Below are the code and all the weights of a small trained network. Each question names an input and a class and asks about switching units off, where a switched-off unit gives its printed mean instead of its output.

import numpy as np


def w(rows, s, z=0):
    codes = np.array(rows[::2]) - 128.0
    scale = np.full(codes.shape[1], s)
    scale[-1] = z or s
    return codes * scale


def f(y):
    return y / 2 * (1 + np.tanh(0.7978845608 * (y + 0.044715 * y**3)))


def log_softmax(a):
    a = a - a.max(-1, keepdims=True)
    return a - np.log(np.exp(a).sum(-1, keepdims=True))


def net(x, mask):
    res = np.array(x, float).reshape(1, 5) / 4 @ E
    y = f(res @ A[0][:, :-1].T + A[0][:, -1])
    res = res + np.where(mask, y, B[0][:, -1]) @ B[0][:, :-1]
    return log_softmax(res[-1] @ U[:, :-1].T + U[:, -1])


A, B = {}, {}
E = w([
[155,111,154,184,248],'x0',
[120,254,161,134,137],'x1',
[63,143,44,71,181],'x2',
[136,112,211,19,153],'x3',
[11,99,197,169,120],'x4',
],0.0044)
A[0] = w([
[129,71,114,125,123,103],'n1',
[126,132,114,146,125,96],'n2',
[112,138,118,95,53,94],'n3',
[53,146,51,70,186,87],'n4',
[62,113,159,148,122,105],'n5',
[191,141,96,113,130,97],'n6',
[164,120,170,156,95,82],'n7',
[125,129,123,125,131,100],'n8',
[66,114,157,147,123,105],'n9',
[135,1,95,122,119,114],'n10',
[234,149,75,97,131,109],'n11',
[144,116,146,163,214,96],'n12',
[162,122,168,152,97,111],'n13',
[120,141,71,209,110,104],'n14',
[117,234,154,134,140,93],'n15',
[128,128,129,126,128,143],'n16',
[187,118,192,168,79,100],'n17',
[133,118,184,57,148,91],'n18',
[120,141,72,208,110,103],'n19',
[146,115,148,167,224,101],'n20',
[106,141,116,88,34,100],'n21',
[115,136,119,101,67,94],'n22',
[128,127,135,120,128,86],'n23',
[83,118,149,141,125,99],'n24',
[55,112,162,152,121,115],'n25',
[126,128,126,132,128,60],'n26',
[134,116,191,47,152,99],'n27',
[139,127,136,148,115,91],'n28',
[126,131,129,126,129,7],'n29',
[119,218,150,132,138,80],'n30',
[65,114,157,147,123,106],'n31',
],0.013,0.0022)
B[0] = w([
[163,158,141,165,109,150],'n1',
[148,113,137,121,118,124],'n2',
[179,100,61,145,154,185],'n3',
[78,3,208,237,159,254],'n4',
[166,146,161,91,187,186],'n5',
[166,138,170,100,182,165],'n6',
[125,76,162,180,144,148],'n7',
[137,119,135,135,130,121],'n8',
[163,145,159,94,182,180],'n9',
[201,230,158,229,71,238],'n10',
[166,171,198,49,243,233],'n11',
[190,95,42,143,152,194],'n12',
[92,91,147,163,144,151],'n13',
[169,77,153,59,54,204],'n14',
[193,200,149,211,84,208],'n15',
[121,131,126,125,126,133],'n16',
[90,44,176,204,160,189],'n17',
[169,83,143,76,59,198],'n18',
[171,77,153,61,56,202],'n19',
[196,93,22,145,155,210],'n20',
[191,92,28,147,161,215],'n21',
[169,107,78,142,148,165],'n22',
[154,113,135,133,125,118],'n23',
[159,136,151,109,165,153],'n24',
[158,155,162,79,194,201],'n25',
[165,113,140,139,130,110],'n26',
[167,76,143,60,42,218],'n27',
[146,100,149,143,127,122],'n28',
[187,105,146,150,132,99],'n29',
[191,179,147,195,94,183],'n30',
[163,145,158,94,183,181],'n31',
],0.031,0.0036)
U = w([
[139,173,159,66,200,120],'0',
[151,110,1,131,143,128],'1',
[135,99,144,60,35,120],'2',
[141,217,137,184,79,122],'3',
[75,73,157,171,147,134],'4',
[72,177,102,106,112,242],'5',
[76,167,85,109,116,5],'6',
],0.0082,0.0029)

Each question gives the input, the list of numbers given to net, and the class t.
The units are the neurons (one row each of A and B). Each row of codes is followed by its name. A weight is (code - 128) times the scale printed after its matrix; where a second scale follows, it is the last column's (A, B and U).
mask holds one flag per neuron, in row order. A switched-off neuron (its flag False) gives its mean, the last column of its row in B, instead of its output. The means were averaged over made-up inputs and are rounded, as every weight is.
A unit's drop is (log p(t) with every unit on - log p(t) with that unit switched off) / (log p(t) with every unit on - log p(t) with every unit switched off).
unit that matters most: the unit with the biggest drop
top k neurons: the k neurons with the biggest drops, biggest first
drop when u is switched off: that unit's drop, to one decimal
input [-8,-5,-8,-3,7], class 1: unit that matters most	n21
input [-6,6,6,0,-1], class 1: top 4 neurons	n21; n10; n3; n22
input [-7,4,-6,-2,-5], class 1: top 3 neurons	n21; n4; n3
input [-2,-6,-5,-8,-6], class 2: top 2 neurons	n14; n19
input [6,4,-4,-7,6], class 2: top 2 neurons	n14; n19
input [3,-8,-8,-7,3], class 3: top 3 neurons	n10; n4; n27
input [-4,7,-1,8,5], class 2: top 2 neurons	n27; n18
input [6,1,6,6,-2], class 1: top 2 neurons	n20; n12
input [7,-1,1,-5,-7], class 0: top 3 neurons	n11; n6; n21
input [3,2,7,-6,1], class 4: top 2 neurons	n4; n27
input [4,5,-5,1,-2], class 3: top 2 neurons	n4; n15
input [5,-8,-8,-3,-4], class 3: top 3 neurons	n10; n4; n1
input [4,2,5,8,-6], class 2: drop when n27 is switched off	1.0
input [-4,-2,2,0,-8], class 0: drop when n11 is switched off	0.7
input [8,7,-3,3,5], class 1: unit that matters most	n20
input [6,-6,0,-8,-4], class 2: drop when n21 is switched off	0.1
